Below is a small trained network, with its code and all its weights. Each question gives an input and a target symbol and asks what happens when units are switched off, that is, made to give their printed mean instead of their output.

import numpy as np


def w(rows, s, z=0):
    codes = np.array(rows[::2]) - 128.0
    scale = np.full(codes.shape[1], s)
    scale[-1] = z or s
    return codes * scale


def f(y):
    return y / 2 * (1 + np.tanh(0.7978845608 * (y + 0.044715 * y**3)))


def softmax(a):
    e = np.exp(a - a.max(-1, keepdims=True))
    return e / e.sum(-1, keepdims=True)


def log_softmax(a):
    a = a - a.max(-1, keepdims=True)
    return a - np.log(np.exp(a).sum(-1, keepdims=True))


def net(x, mask):
    ids = ['ΓΘΩαβεζηλξ'.index(c) for c in x.split()]
    T = len(ids)
    res = E[ids] + P[:T]
    u = 0
    for l in range(2):
        r = res
        for j in range(2):
            rows = slice(2 * j, 2 * j + 2)
            q, k, v = (r @ M[l][rows].T for M in (Q, K, V))
            z = softmax(np.where(np.tri(T) > 0, q @ k.T / 2**0.5, -1e9)) @ v
            o = O[l][rows]
            res = res + np.where(mask[u + j], z, o[:, -1]) @ o[:, :-1]
        u += 2
        y = f(res @ A[l][:, :-1].T + A[l][:, -1])
        res = res + np.where(mask[u : u + 12], y, B[l][:, -1]) @ B[l][:, :-1]
        u += 12
    return log_softmax(res[-1] @ U[:, :-1].T + U[:, -1])


Q, K, V, O, A, B = {}, {}, {}, {}, {}, {}
E = w([
[100,81,117,201,155,109,111,55,44],'Γ',
[52,89,45,139,111,180,81,111,109],'Θ',
[180,92,172,90,145,122,182,164,123],'Ω',
[162,13,183,44,134,166,165,175,22],'α',
[62,117,127,118,161,2,181,120,50],'β',
[68,175,156,149,76,105,182,131,131],'ε',
[88,180,43,132,131,140,55,135,166],'ζ',
[97,67,96,155,84,121,191,153,145],'η',
[170,46,115,77,152,110,60,105,71],'λ',
[197,69,159,120,174,142,136,96,124],'ξ',
],0.018)
P = w([
[111,89,117,120,126,132,121,118,162],'0',
[103,141,29,182,132,115,150,49,99],'1',
[107,140,128,120,207,135,85,145,93],'2',
[61,92,96,139,95,107,128,119,182],'3',
[149,118,149,152,130,153,85,66,118],'4',
[7,197,185,136,108,145,90,160,148],'5',
[105,102,141,163,99,129,92,120,197],'6',
],0.016)
Q[0] = w([
[97,162,128,107,175,41,2,218,162],'L0H0',
[176,144,178,218,169,39,168,93,16],'L0H0',
[178,117,176,161,94,135,69,55,94],'L0H1',
[98,140,207,159,60,110,118,154,212],'L0H1',
],0.0053)
K[0] = w([
[110,130,196,129,138,52,158,114,165],'L0H0',
[77,151,105,114,191,152,112,117,105],'L0H0',
[208,188,85,150,176,113,125,206,42],'L0H1',
[143,23,99,195,1,117,106,112,108],'L0H1',
],0.0068)
V[0] = w([
[63,128,42,124,253,137,149,182,90],'L0H0',
[16,126,215,125,241,102,103,173,151],'L0H0',
[207,143,66,200,94,208,240,73,66],'L0H1',
[218,148,114,99,235,117,233,97,219],'L0H1',
],0.0053)
O[0] = w([
[187,197,138,206,148,89,122,145,153,253],'L0H0',
[59,136,111,189,179,110,252,177,39,145],'L0H0',
[221,149,205,101,127,254,68,92,50,145],'L0H1',
[107,208,199,100,27,16,38,99,173,23],'L0H1',
],0.0082,0.0047)
A[0] = w([
[162,50,116,118,107,127,157,105,165,104],'L0N0',
[68,106,168,160,124,94,188,189,135,206],'L0N1',
[116,41,138,176,84,138,109,62,178,60],'L0N2',
[132,156,96,2,74,154,167,125,249,156],'L0N3',
[132,96,36,154,40,77,173,75,136,144],'L0N4',
[251,215,101,98,226,108,42,177,38,41],'L0N5',
[156,133,54,206,122,174,127,94,170,224],'L0N6',
[82,105,104,103,68,221,180,108,202,160],'L0N7',
[131,81,80,89,99,158,150,204,154,24],'L0N8',
[242,110,107,231,100,54,59,231,78,61],'L0N9',
[123,86,89,136,170,100,138,191,217,5],'L0N10',
[178,44,154,172,119,125,170,99,60,173],'L0N11',
],0.0074,0.0027)
B[0] = w([
[101,126,116,76,99,31,104,82,177,158],'L0N0',
[160,137,198,163,116,176,184,114,48,183],'L0N1',
[100,128,129,38,172,110,121,143,132,159],'L0N2',
[233,53,186,177,106,197,145,183,165,126],'L0N3',
[125,84,218,161,88,128,70,94,165,161],'L0N4',
[77,155,220,131,67,253,167,161,55,170],'L0N5',
[189,88,108,54,118,170,154,221,94,193],'L0N6',
[141,143,140,105,130,178,74,81,130,160],'L0N7',
[95,104,112,13,165,160,253,189,117,155],'L0N8',
[60,96,103,78,111,146,166,186,152,145],'L0N9',
[139,121,73,39,7,137,82,72,224,137],'L0N10',
[91,138,87,144,26,80,30,139,93,250],'L0N11',
],0.0068,0.011)
Q[1] = w([
[43,87,148,148,207,87,148,160,234],'L1H0',
[255,152,91,183,81,87,116,81,96],'L1H0',
[100,82,129,141,118,70,172,142,72],'L1H1',
[109,154,110,149,139,217,178,232,75],'L1H1',
],0.0064)
K[1] = w([
[176,156,117,129,78,164,138,1,145],'L1H0',
[113,128,131,159,137,103,131,153,117],'L1H0',
[122,145,131,178,129,122,146,132,131],'L1H1',
[94,90,121,146,175,159,93,118,141],'L1H1',
],0.011)
V[1] = w([
[92,167,57,177,98,79,117,125,12],'L1H0',
[107,77,191,94,163,168,109,214,77],'L1H0',
[59,157,2,144,164,160,58,95,146],'L1H1',
[136,232,124,141,153,176,170,126,203],'L1H1',
],0.0062)
O[1] = w([
[172,125,148,193,95,89,21,161,178,175],'L1H0',
[148,190,74,163,144,141,185,104,128,254],'L1H0',
[49,110,131,255,161,187,113,141,165,147],'L1H1',
[145,154,186,186,236,158,102,152,226,23],'L1H1',
],0.0074,0.014)
A[1] = w([
[100,128,148,136,167,106,151,158,54,67],'L1N0',
[171,116,64,113,168,114,141,2,187,141],'L1N1',
[76,192,198,143,168,203,156,179,128,18],'L1N2',
[117,166,96,128,86,111,50,148,180,108],'L1N3',
[72,90,96,150,111,133,156,106,73,148],'L1N4',
[105,123,91,91,107,115,78,128,143,225],'L1N5',
[74,155,162,119,131,201,164,192,64,159],'L1N6',
[91,140,167,164,133,53,164,130,144,144],'L1N7',
[129,148,168,190,124,134,48,52,108,6],'L1N8',
[158,125,100,137,144,65,234,140,153,121],'L1N9',
[174,53,146,109,121,101,111,53,133,196],'L1N10',
[81,116,148,166,113,80,19,144,138,207],'L1N11',
],0.0095,0.0024)
B[1] = w([
[95,71,100,111,86,142,157,105,113,176],'L1N0',
[123,228,132,76,113,156,97,142,44,137],'L1N1',
[144,138,115,131,149,53,113,138,201,166],'L1N2',
[86,94,131,92,91,86,136,176,67,140],'L1N3',
[198,106,131,89,175,92,113,90,255,251],'L1N4',
[142,139,140,96,168,137,173,201,150,168],'L1N5',
[78,134,113,156,149,116,148,110,116,225],'L1N6',
[182,123,69,72,63,134,64,116,91,132],'L1N7',
[132,96,149,127,89,184,157,153,116,153],'L1N8',
[194,98,145,154,169,158,130,168,99,138],'L1N9',
[105,166,205,179,147,97,88,128,199,167],'L1N10',
[89,101,176,126,166,104,148,99,112,159],'L1N11',
],0.0094,0.02)
U = w([
[91,88,150,188,104,220,197,39,119,186],'Γ',
[132,67,124,172,204,93,104,157,169,75],'Θ',
[96,204,118,64,139,83,122,142,79,224],'Ω',
[65,57,110,91,29,231,134,186,53,136],'α',
[182,75,76,98,163,84,192,189,117,6],'β',
[229,175,2,147,92,103,58,78,96,66],'ε',
[45,138,112,107,178,59,139,244,119,36],'ζ',
[223,102,169,153,172,162,174,226,120,254],'η',
[73,93,113,67,152,202,120,70,106,155],'λ',
[105,123,177,74,81,188,150,117,148,89],'ξ',
],0.007,0.003)

Each question gives the input, a string of symbols that net reads in full, and the target symbol t.
The units are the heads (2 rows each of Q, K, V and O) and the neurons (one row each of A and B). Each row of codes is followed by its name. A weight is (code - 128) times the scale printed after its matrix; where a second scale follows, it is the last column's (O, A, B and U).
mask holds one flag per unit, layer by layer, with each layer's heads first. A switched-off unit (its flag False) gives its mean, the last column of its rows in O or B, instead of its output. The means were averaged over made-up inputs and are rounded, as every weight is.
A unit's drop is (log p(t) with every unit on - log p(t) with that unit switched off) / (log p(t) with every unit on - log p(t) with every unit switched off).
The circuit of an input: a set's keep is (log p(t) with only the set's units on - log p(t) with every unit switched off) / (log p(t) with every unit on - log p(t) with every unit switched off). Starting from the 12 units with the biggest drops (on a tie, the unit counted first), units are removed one at a time, each time the one whose removal leaves the highest keep (on an exact tie, the one counted first), for as long as the keep stays at least 0.8.
circuit, biggest first: the units of the circuit, biggest drop first
top k neurons: the k neurons with the biggest drops, biggest first
heads that matter: for each layer, one digit per head in row order, 1 if its drop is at least 0.15 and else 0, layers parted by /
input Θ Ω α, target Θ: circuit, biggest first : (L1N2 L1H1 L0N5 L1N4)
input ε ξ Ω, target Ω: circuit, biggest first : (L0H1 L1N4)
input ξ α Θ Γ α, target Γ: top neuron : (L0N5)
input λ ξ ζ ε β Γ Θ, target λ: circuit, biggest first : (L0N7 L0H0 L0N2)
input Γ Θ Γ Θ α ε, target Θ: heads that matter : 01 / 01
input λ Γ β Γ Θ η, target Θ: circuit, biggest first : (L1N2 L1H1 L1N4 L0H1)
input α α Ω α α, target Ω: circuit, biggest first : (L0H1 L1H1 L1N10)
input β β α λ, target ζ: heads that matter : 00 / 10
input Γ α Γ Θ α, target α: top 2 neurons : (L0N11 L1N8)
input λ Γ α ε, target Γ: circuit, biggest first : (L0N1 L0N11 L1N5)
input η ξ Ω, target Ω: circuit, biggest first : (L0H1 L1N4)
input Γ α ξ, target Γ: circuit, biggest first : (L0N5 L1N6)
input Γ η ξ ξ, target Ω: heads that matter : 00 / 00
input α α Θ α ε α ζ, target α: circuit, biggest first : (L1N4 L1N3)
input Γ Θ α α ε, target ε: circuit, biggest first : (L0N5 L1H0 L0H0 L1N11)
input Θ Ω α Γ Ω, target ε: heads that matter : 00 / 10
input Ω Γ λ, target λ: heads that matter : 01 / 10
input α λ Ω β β α, target β: top 2 neurons : (L0N1 L1N4)
input α α ξ Γ Γ η, target Γ: top 3 neurons : (L0N1 L1N6 L1N5)
input α Ω Θ α Ω, target Γ: heads that matter : 10 / 01
input α Ω α ζ, target α: heads that matter : 00 / 00
input α α Θ, target Θ: heads that matter : 00 / 01
input α Ω α α Θ, target ε: heads that matter : 00 / 10
input λ Θ α Ω, target η: top 2 neurons : (L1N9 L0N5)
input Ω ζ α ξ, target Ω: heads that matter : 00 / 01
input η Ω λ Θ Γ λ, target λ: heads that matter : 10 / 10
input ε Γ α Ω α, target ε: top 2 neurons : (L0N11 L0N5)
input λ α λ α Γ, target Θ: heads that matter : 01 / 00
input α α Γ α Γ, target α: top 2 neurons : (L0N11 L1N8)
input Γ α Γ α λ, target α: heads that matter : 00 / 10
